Below is a small trained network, with its code and all its weights. Each question gives an input and a target symbol and asks what happens when units are switched off, that is, made to give their printed mean instead of their output.

import numpy as np


def w(rows, s, z=0):
    codes = np.array(rows[::2]) - 128.0
    scale = np.full(codes.shape[1], s)
    scale[-1] = z or s
    return codes * scale


def f(y):
    return y / 2 * (1 + np.tanh(0.7978845608 * (y + 0.044715 * y**3)))


def softmax(a):
    e = np.exp(a - a.max(-1, keepdims=True))
    return e / e.sum(-1, keepdims=True)


def log_softmax(a):
    a = a - a.max(-1, keepdims=True)
    return a - np.log(np.exp(a).sum(-1, keepdims=True))


def net(x, mask):
    ids = ['βζθξσφψ'.index(c) for c in x.split()]
    T = len(ids)
    res = E[ids] + P[:T]
    r = res
    for j in range(2):
        rows = slice(3 * j, 3 * j + 3)
        q, k, v = (r @ M[0][rows].T for M in (Q, K, V))
        z = softmax(np.where(np.tri(T) > 0, q @ k.T / 3**0.5, -1e9)) @ v
        o = O[0][rows]
        res = res + np.where(mask[j], z, o[:, -1]) @ o[:, :-1]
    y = f(res @ A[0][:, :-1].T + A[0][:, -1])
    res = res + np.where(mask[2:6], y, B[0][:, -1]) @ B[0][:, :-1]
    return log_softmax(res[-1] @ U[:, :-1].T + U[:, -1])


Q, K, V, O, A, B = {}, {}, {}, {}, {}, {}
E = w([
[208,105,77],'β',
[206,112,33],'ζ',
[92,48,74],'θ',
[97,245,107],'ξ',
[113,245,129],'σ',
[190,113,80],'φ',
[59,250,106],'ψ',
],0.014)
P = w([
[133,31,246],'0',
[115,143,120],'1',
[117,141,105],'2',
[115,144,97],'3',
[111,140,88],'4',
[110,142,89],'5',
[108,140,83],'6',
[107,144,77],'7',
[113,151,82],'8',
[114,152,78],'9',
[118,161,87],'10',
],0.011)
Q[0] = w([
[102,169,98],'h0',
[74,174,114],'h0',
[117,164,98],'h0',
[76,117,208],'h1',
[8,220,149],'h1',
[53,128,113],'h1',
],0.015)
K[0] = w([
[158,80,170],'h0',
[123,121,185],'h0',
[159,121,148],'h0',
[41,161,181],'h1',
[96,91,251],'h1',
[97,8,152],'h1',
],0.015)
V[0] = w([
[86,89,212],'h0',
[107,69,55],'h0',
[67,126,224],'h0',
[26,142,31],'h1',
[169,2,78],'h1',
[6,125,156],'h1',
],0.011)
O[0] = w([
[160,122,215,147],'h0',
[73,118,48,186],'h0',
[223,104,247,123],'h0',
[201,44,7,156],'h1',
[14,100,112,254],'h1',
[254,246,14,116],'h1',
],0.0077,0.0098)
A[0] = w([
[241,147,160,2],'n0',
[29,45,224,150],'n1',
[119,5,103,33],'n2',
[154,5,254,25],'n3',
],0.0081,0.00096)
B[0] = w([
[162,150,12,164],'n0',
[253,67,105,201],'n1',
[174,187,254,251],'n2',
[73,219,46,143],'n3',
],0.0077,0.013)
U = w([
[238,40,180,213],'β',
[112,66,2,171],'ζ',
[70,195,160,90],'θ',
[166,147,130,79],'ξ',
[174,167,182,92],'σ',
[146,141,223,125],'φ',
[194,119,47,3],'ψ',
],0.0094,0.0066)

Each question gives the input, a string of symbols that net reads in full, and the target symbol t.
The units are the heads (3 rows each of Q, K, V and O) and the neurons (one row each of A and B). Each row of codes is followed by its name. A weight is (code - 128) times the scale printed after its matrix; where a second scale follows, it is the last column's (O, A, B and U).
mask holds one flag per unit, heads first, then neurons. A switched-off unit (its flag False) gives its mean, the last column of its rows in O or B, instead of its output. The means were averaged over made-up inputs and are rounded, as every weight is.
A unit's drop is (log p(t) with every unit on - log p(t) with that unit switched off) / (log p(t) with every unit on - log p(t) with every unit switched off).
The circuit of an input: a set's keep is (log p(t) with only the set's units on - log p(t) with every unit switched off) / (log p(t) with every unit on - log p(t) with every unit switched off). Starting from all 6 units, units are removed one at a time, each time the one whose removal leaves the highest keep (on an exact tie, the one counted first), for as long as the keep stays at least 0.8.
units of the circuit, in order: the units of the circuit, biggest drop first
most important unit: the unit with the biggest drop
k most important neurons: the k neurons with the biggest drops, biggest first
drop when u is switched off: that unit's drop, to one decimal
input φ ξ θ θ θ σ, target β: 2 most important neurons -> [n1 n2]
input ψ ζ ψ ζ ξ ψ θ, target β: units of the circuit, in order -> [n2 h1]
input ψ β β θ ζ ζ ζ σ, target ψ: units of the circuit, in order -> [h1 n2]
input φ ψ ψ ψ ψ θ, target β: most important unit -> n3
input β σ θ ψ θ ψ θ ξ, target β: units of the circuit, in order -> [n1 h1 n3]
input β σ θ ξ, target β: 2 most important neurons -> [n1 n2]
input ψ ξ σ, target ψ: units of the circuit, in order -> [h1 n0]
input ψ σ ζ, target β: units of the circuit, in order -> [h1 n1]
input φ φ θ ζ θ ψ ψ ξ, target φ: 3 most important neurons -> [n1 n0 n3]
input σ ψ θ ψ ψ β θ ψ, target σ: drop when h1 is switched off -> 0.6
input ζ φ ξ ξ ψ φ θ ξ, target ζ: drop when n1 is switched off -> 1.1
input ψ ζ θ ψ, target ψ: drop when h1 is switched off -> 1.3
input φ θ ψ σ ξ, target φ: drop when n3 is switched off -> 0.0
input ζ θ θ ψ ψ, target ζ: most important unit -> n2
